Here is a tiny trained network, its code and every weight. The questions are about switching its units off for an input and a class, where a switched-off unit gives its printed mean instead of its output.

import numpy as np


def w(rows, s, z=0):
    codes = np.array(rows[::2]) - 128.0
    scale = np.full(codes.shape[1], s)
    scale[-1] = z or s
    return codes * scale


def norm(h):
    return h / np.sqrt((h * h).mean(-1, keepdims=True) + 1e-5)


def f(y):
    return np.maximum(y, 0)


def log_softmax(a):
    a = a - a.max(-1, keepdims=True)
    return a - np.log(np.exp(a).sum(-1, keepdims=True))


def net(x, mask):
    res = np.array(x, float).reshape(1, 8) / 4 @ E
    u = 0
    for l in range(2):
        y = f(norm(res) @ A[l][:, :-1].T + A[l][:, -1])
        res = res + np.where(mask[u : u + 13], y, B[l][:, -1]) @ B[l][:, :-1]
        u += 13
    return log_softmax(norm(res)[-1] @ U[:, :-1].T + U[:, -1])


A, B = {}, {}
E = w([
[125,102,182,92,96,41,99,163,116,201,171],'x0',
[131,114,145,157,67,133,115,208,170,207,120],'x1',
[138,73,154,116,66,179,137,97,141,80,129],'x2',
[128,178,137,113,130,147,183,84,144,99,153],'x3',
[96,68,126,117,114,142,216,113,122,123,122],'x4',
[148,149,108,126,67,2,83,174,46,73,134],'x5',
[88,86,135,124,161,132,25,99,129,144,157],'x6',
[127,110,98,146,145,135,121,171,233,123,179],'x7',
],0.0026)
A[0] = w([
[139,196,87,182,168,173,133,129,125,107,76,119],'L0N0',
[118,117,105,153,161,138,84,136,139,148,144,83],'L0N1',
[121,134,122,125,183,163,122,84,140,108,116,116],'L0N2',
[127,132,129,156,158,156,67,125,153,179,144,99],'L0N3',
[151,123,89,130,83,98,140,171,113,48,110,61],'L0N4',
[101,99,136,150,115,135,54,113,94,98,111,44],'L0N5',
[139,70,118,147,75,118,128,190,162,135,125,96],'L0N6',
[123,132,90,147,159,144,130,79,94,69,116,50],'L0N7',
[128,147,117,146,147,88,1,157,123,169,147,170],'L0N8',
[127,165,136,122,140,125,166,146,157,158,133,119],'L0N9',
[126,139,102,140,160,147,145,98,111,100,110,58],'L0N10',
[146,124,78,154,118,116,63,169,173,105,171,4],'L0N11',
[126,151,138,130,130,133,132,138,153,156,134,86],'L0N12',
],0.0045,0.003)
B[0] = w([
[121,110,107,62,134,24,157,122,75,163,201,189],'L0N0',
[109,64,146,86,136,135,110,131,145,164,114,156],'L0N1',
[89,153,109,125,153,83,77,105,124,98,202,174],'L0N2',
[97,32,116,117,136,177,156,136,168,170,87,180],'L0N3',
[55,76,80,156,229,150,100,122,185,176,165,174],'L0N4',
[201,181,105,150,111,160,167,171,170,156,98,155],'L0N5',
[87,223,110,117,186,115,86,82,96,69,147,177],'L0N6',
[153,216,165,101,74,109,81,105,92,58,137,156],'L0N7',
[115,94,253,25,37,157,90,122,100,117,27,254],'L0N8',
[144,189,100,191,140,135,131,148,120,136,91,160],'L0N9',
[126,180,147,104,117,102,67,103,97,102,150,147],'L0N10',
[190,147,174,130,64,187,112,174,145,159,33,163],'L0N11',
[145,132,112,151,118,140,135,158,136,134,100,141],'L0N12',
],0.0034,0.0045)
A[1] = w([
[108,168,120,132,148,104,221,163,176,194,148,165],'L1N0',
[99,150,170,77,187,110,145,94,121,213,168,86],'L1N1',
[135,87,129,150,135,165,120,133,218,124,174,28],'L1N2',
[130,113,158,146,84,178,210,102,91,154,79,9],'L1N3',
[114,170,133,118,174,139,128,65,81,106,129,88],'L1N4',
[138,133,150,128,87,155,161,91,57,111,102,82],'L1N5',
[120,93,152,150,88,144,106,130,103,136,96,63],'L1N6',
[88,107,155,107,111,2,119,155,51,133,111,157],'L1N7',
[144,164,52,170,151,96,155,157,89,147,105,90],'L1N8',
[112,123,158,130,102,167,202,90,81,136,105,101],'L1N9',
[141,107,68,163,129,74,178,159,82,110,122,23],'L1N10',
[134,121,154,134,94,121,135,141,167,140,187,68],'L1N11',
[130,127,146,154,101,76,56,182,133,184,134,134],'L1N12',
],0.0047,0.0014)
B[1] = w([
[254,166,98,204,77,176,151,224,146,189,93,195],'L1N0',
[113,87,40,210,146,192,159,130,203,99,149,186],'L1N1',
[106,120,84,112,165,36,152,107,27,173,171,177],'L1N2',
[134,114,166,104,95,178,27,192,184,126,43,161],'L1N3',
[152,187,85,156,87,109,127,154,107,74,165,178],'L1N4',
[178,142,128,82,72,96,81,199,122,140,96,175],'L1N5',
[146,164,72,153,159,164,166,135,152,100,135,174],'L1N6',
[155,86,80,85,143,47,185,93,87,175,237,253],'L1N7',
[161,90,81,148,142,123,175,144,145,203,199,166],'L1N8',
[157,152,150,99,80,151,8,198,157,116,61,170],'L1N9',
[132,55,98,153,159,171,161,146,187,248,186,157],'L1N10',
[166,138,95,114,130,91,126,138,68,151,108,146],'L1N11',
[123,154,140,58,104,162,111,64,91,15,67,212],'L1N12',
],0.0035,0.0047)
U = w([
[96,182,72,181,175,159,140,61,139,35,191,131],'0',
[80,136,244,201,183,95,187,115,127,114,97,3],'1',
[70,131,229,255,165,90,169,108,123,112,90,33],'2',
[151,155,144,54,80,33,102,112,40,84,136,168],'3',
[176,141,64,198,143,122,225,178,154,205,168,158],'4',
[38,29,124,115,196,143,124,76,156,174,165,125],'5',
[138,119,189,119,79,196,81,176,168,143,12,160],'6',
],0.0083,0.0048)

Each question gives the input, the list of numbers given to net, and the class t.
The units are the neurons (one row each of A and B). Each row of codes is followed by its name. A weight is (code - 128) times the scale printed after its matrix; where a second scale follows, it is the last column's (A, B and U).
mask holds one flag per neuron, layer by layer. A switched-off neuron (its flag False) gives its mean, the last column of its row in B, instead of its output. The means were averaged over made-up inputs and are rounded, as every weight is.
A unit's drop is (log p(t) with every unit on - log p(t) with that unit switched off) / (log p(t) with every unit on - log p(t) with every unit switched off).
The circuit of an input: a set's keep is (log p(t) with only the set's units on - log p(t) with every unit switched off) / (log p(t) with every unit on - log p(t) with every unit switched off). Starting from the 12 units with the biggest drops (on a tie, the unit counted first), units are removed one at a time, each time the one whose removal leaves the highest keep (on an exact tie, the one counted first), for as long as the keep stays at least 0.8.
units of the circuit, in order: the units of the circuit, biggest drop first
top k neurons: the k neurons with the biggest drops, biggest first
top k neurons in layer l: the k neurons of layer l with the biggest drops, biggest first
drop of u: that unit's drop, to one decimal
input [5,6,-5,3,-3,-2,8,0], class 6: top neuron => (L0N8)
input [4,1,4,-1,2,3,-7,-3], class 4: units of the circuit, in order => (L0N8 L1N10)
input [7,2,-5,4,-4,2,4,8], class 6: top 4 neurons in layer 0 => (L0N11 L0N8 L0N0 L0N3)
input [1,-4,0,0,5,-6,2,-6], class 0: units of the circuit, in order => (L0N8 L1N4)
input [8,6,-7,0,-1,-6,6,4], class 6: units of the circuit, in order => (L0N8 L1N12)
input [3,0,3,6,-7,6,7,5], class 6: units of the circuit, in order => (L0N11 L0N8)
input [-2,0,1,1,2,-8,1,-1], class 4: top 2 neurons in layer 1 => (L1N12 L1N0)
input [2,-1,6,7,-5,-7,-1,-2], class 0: units of the circuit, in order => (L0N8 L0N2)
input [6,7,-5,8,-7,-4,-5,8], class 6: top 2 neurons in layer 1 => (L1N7 L1N12)
input [-4,-3,3,0,-8,4,5,6], class 6: units of the circuit, in order => (L0N11 L1N7)
input [-3,3,-2,8,-4,-5,2,-7], class 0: top 3 neurons => (L0N2 L1N1 L0N8)
input [-4,5,1,5,2,7,8,-2], class 6: units of the circuit, in order => (L0N5 L0N8)
input [-2,-1,8,-6,-3,-4,-7,5], class 4: top 2 neurons => (L0N8 L1N12)
input [-3,3,8,6,3,8,-8,1], class 4: top 3 neurons => (L0N8 L0N4 L1N10)
input [-6,8,6,3,6,7,-1,-7], class 6: top 2 neurons in layer 1 => (L1N3 L1N9)
input [-4,7,-6,-1,-3,3,2,6], class 6: top neuron => (L0N11)
input [-3,0,4,8,8,5,-6,-1], class 6: drop of L1N3 => 0.2
input [2,-4,3,-5,5,-8,-3,-6], class 6: drop of L0N9 => 0.0
input [-1,5,-3,8,2,7,-1,-6], class 4: drop of L1N10 => 0.1
